Here is a tiny trained network, its code and every weight. The questions are about switching its units off for an input and a class, where a switched-off unit gives its printed mean instead of its output.

import numpy as np


def w(rows, s, z=0):
    codes = np.array(rows[::2]) - 128.0
    scale = np.full(codes.shape[1], s)
    scale[-1] = z or s
    return codes * scale


def norm(h):
    return h / np.sqrt((h * h).mean(-1, keepdims=True) + 1e-5)


def f(y):
    return np.maximum(y, 0)


def log_softmax(a):
    a = a - a.max(-1, keepdims=True)
    return a - np.log(np.exp(a).sum(-1, keepdims=True))


def net(x, mask):
    res = np.array(x, float).reshape(1, 8) / 4 @ E
    u = 0
    for l in range(3):
        y = f(norm(res) @ A[l][:, :-1].T + A[l][:, -1])
        res = res + np.where(mask[u : u + 3], y, B[l][:, -1]) @ B[l][:, :-1]
        u += 3
    return log_softmax(norm(res)[-1] @ U[:, :-1].T + U[:, -1])


A, B = {}, {}
E = w([
[124,5,100,2,155,140,34,93],'x0',
[11,186,148,213,116,106,114,156],'x1',
[132,136,138,126,124,146,138,160],'x2',
[167,211,129,80,74,137,24,104],'x3',
[115,174,142,87,187,135,174,74],'x4',
[98,109,85,140,89,136,130,26],'x5',
[111,140,164,140,142,67,120,129],'x6',
[149,117,127,132,130,148,115,139],'x7',
],0.008)
A[0] = w([
[175,109,82,116,141,255,173,154,215],'L0N1',
[91,62,160,118,121,174,190,122,23],'L0N2',
[65,86,115,77,174,113,72,152,5],'L0N3',
],0.0081,0.0017)
B[0] = w([
[125,160,156,206,202,84,92,73,255],'L0N1',
[29,88,148,220,3,176,105,126,197],'L0N2',
[204,125,55,159,170,77,162,92,226],'L0N3',
],0.011,0.004)
A[1] = w([
[179,117,144,94,155,121,165,232,198],'L1N1',
[71,90,169,10,60,210,176,156,2],'L1N2',
[154,233,154,71,75,136,2,99,105],'L1N3',
],0.0064,0.0027)
B[1] = w([
[112,106,113,108,102,75,157,11,189],'L1N1',
[25,119,73,237,110,128,134,181,128],'L1N2',
[57,2,196,208,149,173,166,55,252],'L1N3',
],0.0094,0.0042)
A[2] = w([
[36,108,80,81,180,94,66,106,229],'L2N1',
[186,123,212,113,162,2,132,147,251],'L2N2',
[190,215,166,144,56,130,197,149,23],'L2N3',
],0.0086,0.0012)
B[2] = w([
[156,80,98,108,140,252,156,101,245],'L2N1',
[127,172,112,54,136,218,112,26,253],'L2N2',
[220,164,99,144,121,157,116,141,219],'L2N3',
],0.013,0.0048)
U = w([
[122,79,254,165,130,134,149,126,178],'0',
[132,153,128,151,162,184,104,143,127],'1',
[104,172,108,126,113,153,94,114,188],'2',
[164,174,37,125,142,140,111,171,249],'3',
[105,158,152,132,157,154,88,126,10],'4',
[81,173,105,136,170,121,50,123,90],'5',
[150,126,186,113,108,144,114,156,72],'6',
],0.0085,0.0017)

Each question gives the input, the list of numbers given to net, and the class t.
The units are the neurons (one row each of A and B). Each row of codes is followed by its name. A weight is (code - 128) times the scale printed after its matrix; where a second scale follows, it is the last column's (A, B and U).
mask holds one flag per neuron, layer by layer. A switched-off neuron (its flag False) gives its mean, the last column of its row in B, instead of its output. The means were averaged over made-up inputs and are rounded, as every weight is.
A unit's drop is (log p(t) with every unit on - log p(t) with that unit switched off) / (log p(t) with every unit on - log p(t) with every unit switched off).
The circuit of an input: a set's keep is (log p(t) with only the set's units on - log p(t) with every unit switched off) / (log p(t) with every unit on - log p(t) with every unit switched off). Starting from all 9 units, units are removed one at a time, each time the one whose removal leaves the highest keep (on an exact tie, the one counted first), for as long as the keep stays at least 0.8.
circuit, biggest first: the units of the circuit, biggest drop first
top k neurons in layer l: the k neurons of layer l with the biggest drops, biggest first
drop when u is switched off: that unit's drop, to one decimal
input [2,-4,4,7,-7,3,0,1], class 0: top neuron in layer 1 => (L1N3)
input [3,-7,3,7,-1,7,7,6], class 0: circuit, biggest first => (L1N3; L2N2)
input [-3,1,0,8,-2,-6,-7,4], class 0: circuit, biggest first => (L1N3; L2N2)
input [0,-2,-2,-3,-7,-4,-7,0], class 5: circuit, biggest first => (L0N1; L2N1)
input [3,-1,7,7,3,2,-6,6], class 0: top 2 neurons in layer 2 => (L2N2; L2N3)
input [4,-2,6,8,0,8,7,2], class 0: top 2 neurons in layer 2 => (L2N2; L2N3)
input [-5,7,0,8,0,7,7,-6], class 0: drop when L0N2 is switched off => 0.0
input [1,7,3,8,-1,0,6,5], class 0: drop when L1N3 is switched off => 0.9
input [6,6,1,-2,6,-3,6,5], class 3: drop when L0N3 is switched off => 0.3
input [-5,-6,-6,8,2,-5,-6,4], class 0: drop when L0N2 is switched off => -0.2
